Below are the code and all the weights of a small trained network. Each question names an input and a class and asks about switching units off, where a switched-off unit gives its printed mean instead of its output.

import numpy as np


def w(rows, s, z=0):
    codes = np.array(rows[::2]) - 128.0
    scale = np.full(codes.shape[1], s)
    scale[-1] = z or s
    return codes * scale


def f(y):
    return y / 2 * (1 + np.tanh(0.7978845608 * (y + 0.044715 * y**3)))


def log_softmax(a):
    a = a - a.max(-1, keepdims=True)
    return a - np.log(np.exp(a).sum(-1, keepdims=True))


def net(x, mask):
    res = np.array(x, float).reshape(1, 3) / 4 @ E
    y = f(res @ A[0][:, :-1].T + A[0][:, -1])
    res = res + np.where(mask, y, B[0][:, -1]) @ B[0][:, :-1]
    return log_softmax(res[-1] @ U[:, :-1].T + U[:, -1])


A, B = {}, {}
E = w([
[252,99,193,36,101,105,89,205,166,130,192,110],'x0',
[78,67,140,9,65,111,237,94,46,160,146,194],'x1',
[254,156,58,64,186,153,181,152,49,99,106,162],'x2',
],0.0093)
A[0] = w([
[173,96,155,80,101,83,129,123,190,110,191,135,1],'n1',
[185,145,81,63,176,154,195,169,62,107,80,169,131],'n2',
[35,131,201,111,28,55,127,124,181,172,128,107,96],'n3',
[97,65,162,50,49,130,183,37,35,148,135,186,90],'n4',
[185,99,247,70,2,68,147,223,120,125,216,130,194],'n5',
[171,141,142,180,171,168,121,139,129,80,84,85,36],'n6',
[31,120,67,169,126,131,177,62,86,119,70,152,71],'n7',
[132,107,147,113,79,113,184,142,95,122,178,195,61],'n8',
],0.0083,0.0066)
B[0] = w([
[248,218,234,105,153,147,134,101,122,140,91,161,154],'n1',
[96,64,164,167,90,165,111,62,104,45,179,138,212],'n2',
[146,77,171,106,88,125,105,38,72,64,152,101,202],'n3',
[91,169,143,191,145,65,85,159,200,111,139,84,222],'n4',
[154,112,110,197,81,152,180,146,120,180,97,165,251],'n5',
[82,150,223,176,134,107,95,145,164,66,130,110,154],'n6',
[204,187,105,164,89,200,159,178,63,151,117,138,204],'n7',
[148,162,187,148,125,137,45,176,158,122,157,103,161],'n8',
],0.014,0.015)
U = w([
[130,42,170,149,97,177,94,2,71,73,172,102,95],'0',
[189,190,138,174,97,212,164,178,75,156,103,136,105],'1',
[110,175,170,175,129,60,58,184,208,99,150,74,116],'2',
[64,32,62,182,98,144,179,130,109,138,131,111,253],'3',
[149,146,103,104,175,100,153,111,113,152,138,158,112],'4',
[130,145,99,106,156,84,134,149,127,153,132,139,111],'5',
[106,131,92,20,137,101,141,111,164,103,122,176,115],'6',
[115,127,118,64,155,115,131,158,103,158,134,127,111],'7',
],0.012,0.023)

Each question gives the input, the list of numbers given to net, and the class t.
The units are the neurons (one row each of A and B). Each row of codes is followed by its name. A weight is (code - 128) times the scale printed after its matrix; where a second scale follows, it is the last column's (A, B and U).
mask holds one flag per neuron, in row order. A switched-off neuron (its flag False) gives its mean, the last column of its row in B, instead of its output. The means were averaged over made-up inputs and are rounded, as every weight is.
A unit's drop is (log p(t) with every unit on - log p(t) with that unit switched off) / (log p(t) with every unit on - log p(t) with every unit switched off).
The circuit of an input: a set's keep is (log p(t) with only the set's units on - log p(t) with every unit switched off) / (log p(t) with every unit on - log p(t) with every unit switched off). Starting from all 8 units, units are removed one at a time, each time the one whose removal leaves the highest keep (on an exact tie, the one counted first), for as long as the keep stays at least 0.8.
units of the circuit, in order: the units of the circuit, biggest drop first
unit that matters most: the unit with the biggest drop
top k neurons: the k neurons with the biggest drops, biggest first
drop of u: that unit's drop, to one decimal
input [0,1,6], class 0: top neuron	(n2)
input [5,-6,5], class 2: top 3 neurons	(n3 n7 n6)
input [1,1,1], class 3: units of the circuit, in order	(n7 n3 n1)
input [-6,7,-5], class 2: top 3 neurons	(n4 n5 n2)
input [1,3,-2], class 3: units of the circuit, in order	(n2 n1 n7)
input [0,-1,3], class 3: top 3 neurons	(n3 n1 n8)
input [5,7,1], class 2: top 3 neurons	(n4 n7 n8)
input [4,-6,8], class 0: top 2 neurons	(n2 n4)
input [7,-5,-7], class 0: top 2 neurons	(n3 n7)
input [8,5,-6], class 1: top 2 neurons	(n5 n1)
input [-4,-6,4], class 2: top 3 neurons	(n6 n3 n5)
input [7,4,-6], class 1: top 2 neurons	(n5 n2)
input [-6,4,-5], class 1: top 2 neurons	(n7 n2)
input [-3,-3,5], class 0: unit that matters most	n5
input [4,-3,5], class 0: drop of n7	0.4
input [-1,7,3], class 2: drop of n4	0.9
input [-1,-5,4], class 2: drop of n5	0.4
